Below are the code and all the weights of a small trained network. Each question names an input and a class and asks about switching units off, where a switched-off unit gives its printed mean instead of its output.

import numpy as np


def w(rows, s, z=0):
    codes = np.array(rows[::2]) - 128.0
    scale = np.full(codes.shape[1], s)
    scale[-1] = z or s
    return codes * scale


def f(y):
    return y / 2 * (1 + np.tanh(0.7978845608 * (y + 0.044715 * y**3)))


def log_softmax(a):
    a = a - a.max(-1, keepdims=True)
    return a - np.log(np.exp(a).sum(-1, keepdims=True))


def net(x, mask):
    res = np.array(x, float).reshape(1, 6) / 4 @ E
    y = f(res @ A[0][:, :-1].T + A[0][:, -1])
    res = res + np.where(mask, y, B[0][:, -1]) @ B[0][:, :-1]
    return log_softmax(res[-1] @ U[:, :-1].T + U[:, -1])


A, B = {}, {}
E = w([
[133,88,118,89,166,1,100,162],'x0',
[135,141,121,124,138,129,136,137],'x1',
[186,111,168,218,106,74,184,162],'x2',
[120,98,20,166,140,116,162,67],'x3',
[58,187,94,152,64,80,125,176],'x4',
[125,113,124,135,134,141,124,147],'x5',
],0.0095)
A[0] = w([
[182,122,143,190,83,81,150,142,116],'neuron 0',
[63,182,107,154,30,107,140,160,119],'neuron 1',
[128,104,100,118,144,73,99,154,109],'neuron 2',
[42,164,73,167,60,88,133,166,76],'neuron 3',
[141,99,110,92,142,68,126,132,84],'neuron 4',
[169,78,123,193,100,107,164,143,109],'neuron 5',
[67,135,96,45,151,147,71,123,109],'neuron 6',
[192,130,136,184,128,128,186,186,143],'neuron 7',
[112,81,50,186,162,124,136,71,63],'neuron 8',
[86,160,73,37,148,170,94,120,129],'neuron 9',
[127,104,42,164,141,113,161,81,64],'neuron 10',
[210,88,148,124,173,137,112,54,66],'neuron 11',
[91,127,88,70,154,145,66,103,140],'neuron 12',
[128,101,138,100,166,66,106,156,44],'neuron 13',
[158,64,170,100,192,145,183,68,100],'neuron 14',
[50,198,105,142,85,86,132,167,144],'neuron 15',
[134,109,113,121,163,56,105,155,71],'neuron 16',
[120,119,84,132,94,84,136,112,170],'neuron 17',
[132,87,22,124,116,107,172,84,85],'neuron 18',
[134,154,254,80,116,122,92,174,103],'neuron 19',
[218,112,143,82,149,139,143,75,123],'neuron 20',
[90,152,99,97,141,196,93,131,173],'neuron 21',
[128,106,113,94,107,50,119,148,83],'neuron 22',
[145,189,157,203,60,232,173,106,135],'neuron 23',
[156,108,127,107,170,84,92,149,4],'neuron 24',
[171,119,154,213,121,97,157,172,102],'neuron 25',
[163,131,190,200,132,82,170,100,120],'neuron 26',
[143,103,127,105,142,71,104,131,27],'neuron 27',
],0.0087,0.0013)
B[0] = w([
[146,103,158,90,104,93,170,114,193],'neuron 0',
[187,89,72,111,157,166,93,151,210],'neuron 1',
[100,144,78,163,177,144,108,108,170],'neuron 2',
[198,78,114,91,126,178,86,163,214],'neuron 3',
[109,144,111,170,173,136,120,107,168],'neuron 4',
[119,129,150,94,61,91,179,102,188],'neuron 5',
[133,73,156,72,95,77,183,95,204],'neuron 6',
[111,106,127,102,118,79,155,117,194],'neuron 7',
[84,216,180,138,72,145,107,194,201],'neuron 8',
[110,72,138,100,118,67,186,116,212],'neuron 9',
[84,211,174,111,75,151,114,174,195],'neuron 10',
[190,105,107,112,145,156,70,184,206],'neuron 11',
[114,84,179,87,91,63,179,130,193],'neuron 12',
[87,180,68,170,189,122,113,86,179],'neuron 13',
[179,72,109,109,149,187,86,180,210],'neuron 14',
[211,61,105,125,154,160,70,171,208],'neuron 15',
[96,113,121,173,155,120,106,82,181],'neuron 16',
[115,133,139,132,132,162,113,145,160],'neuron 17',
[103,201,194,121,74,134,115,176,202],'neuron 18',
[65,254,215,131,92,188,133,176,231],'neuron 19',
[175,94,106,123,127,159,100,146,194],'neuron 20',
[96,109,107,112,138,98,177,96,189],'neuron 21',
[111,110,107,160,158,138,96,93,180],'neuron 22',
[85,144,49,200,194,125,131,25,254],'neuron 23',
[118,154,104,138,161,155,115,100,163],'neuron 24',
[116,94,132,90,85,78,154,91,203],'neuron 25',
[136,103,152,106,103,94,179,115,196],'neuron 26',
[99,149,118,180,185,139,121,87,160],'neuron 27',
],0.0079,0.0082)
U = w([
[120,46,143,80,90,40,226,85,95],'0',
[227,48,94,118,146,189,83,185,254],'1',
[61,226,179,136,84,158,128,192,113],'2',
[71,121,65,213,194,140,137,2,46],'3',
],0.0098,0.0007)

Each question gives the input, the list of numbers given to net, and the class t.
The units are the neurons (one row each of A and B). Each row of codes is followed by its name. A weight is (code - 128) times the scale printed after its matrix; where a second scale follows, it is the last column's (A, B and U).
mask holds one flag per neuron, in row order. A switched-off neuron (its flag False) gives its mean, the last column of its row in B, instead of its output. The means were averaged over made-up inputs and are rounded, as every weight is.
A unit's drop is (log p(t) with every unit on - log p(t) with that unit switched off) / (log p(t) with every unit on - log p(t) with every unit switched off).
The circuit of an input: a set's keep is (log p(t) with only the set's units on - log p(t) with every unit switched off) / (log p(t) with every unit on - log p(t) with every unit switched off). Starting from the 12 units with the biggest drops (on a tie, the unit counted first), units are removed one at a time, each time the one whose removal leaves the highest keep (on an exact tie, the one counted first), for as long as the keep stays at least 0.8.
circuit, biggest first: the units of the circuit, biggest drop first
most important unit: the unit with the biggest drop
top k neurons: the k neurons with the biggest drops, biggest first
drop of u: that unit's drop, to one decimal
input [-1,-1,5,7,-6,8], class 2: circuit, biggest first	[neuron 8; neuron 10]
input [5,3,7,-2,8,-7], class 1: most important unit	neuron 15
input [2,6,3,5,5,4], class 1: top 3 neurons	[neuron 3; neuron 19; neuron 15]
input [4,0,6,7,-8,4], class 1: top 2 neurons	[neuron 14; neuron 11]
input [1,2,7,-6,6,-7], class 0: top 2 neurons	[neuron 25; neuron 0]
input [8,-4,2,-7,8,8], class 1: top 3 neurons	[neuron 15; neuron 3; neuron 1]
input [-6,-2,5,2,6,-4], class 1: top 3 neurons	[neuron 3; neuron 1; neuron 15]
input [-1,6,2,7,-6,-8], class 2: top 2 neurons	[neuron 8; neuron 10]
input [3,-2,-1,-4,-3,-8], class 2: top 2 neurons	[neuron 19; neuron 23]
input [4,6,0,3,4,3], class 1: top 2 neurons	[neuron 23; neuron 3]
input [7,1,-4,8,-2,5], class 2: top 3 neurons	[neuron 18; neuron 8; neuron 10]
input [-1,-5,-1,-8,-7,5], class 2: top 2 neurons	[neuron 19; neuron 15]
input [5,2,-7,-2,7,3], class 0: top 3 neurons	[neuron 6; neuron 9; neuron 12]
input [4,2,-6,6,-3,5], class 0: circuit, biggest first	[neuron 12]
input [0,-5,6,8,0,-2], class 2: top 3 neurons	[neuron 8; neuron 10; neuron 18]
input [-2,3,-6,8,4,0], class 2: top 3 neurons	[neuron 8; neuron 18; neuron 10]
input [-8,-7,-5,0,7,7], class 3: top 2 neurons	[neuron 23; neuron 21]
input [2,1,-7,-6,-3,6], class 0: top 2 neurons	[neuron 6; neuron 9]
input [8,-5,5,-1,-6,8], class 3: drop of neuron 13	0.1
input [-4,5,8,-8,6,5], class 0: drop of neuron 27	0.0
input [1,2,1,2,-1,-4], class 2: most important unit	neuron 23
input [2,-5,4,5,0,0], class 2: drop of neuron 10	0.2
input [-8,-8,-2,4,8,1], class 1: drop of neuron 1	0.5
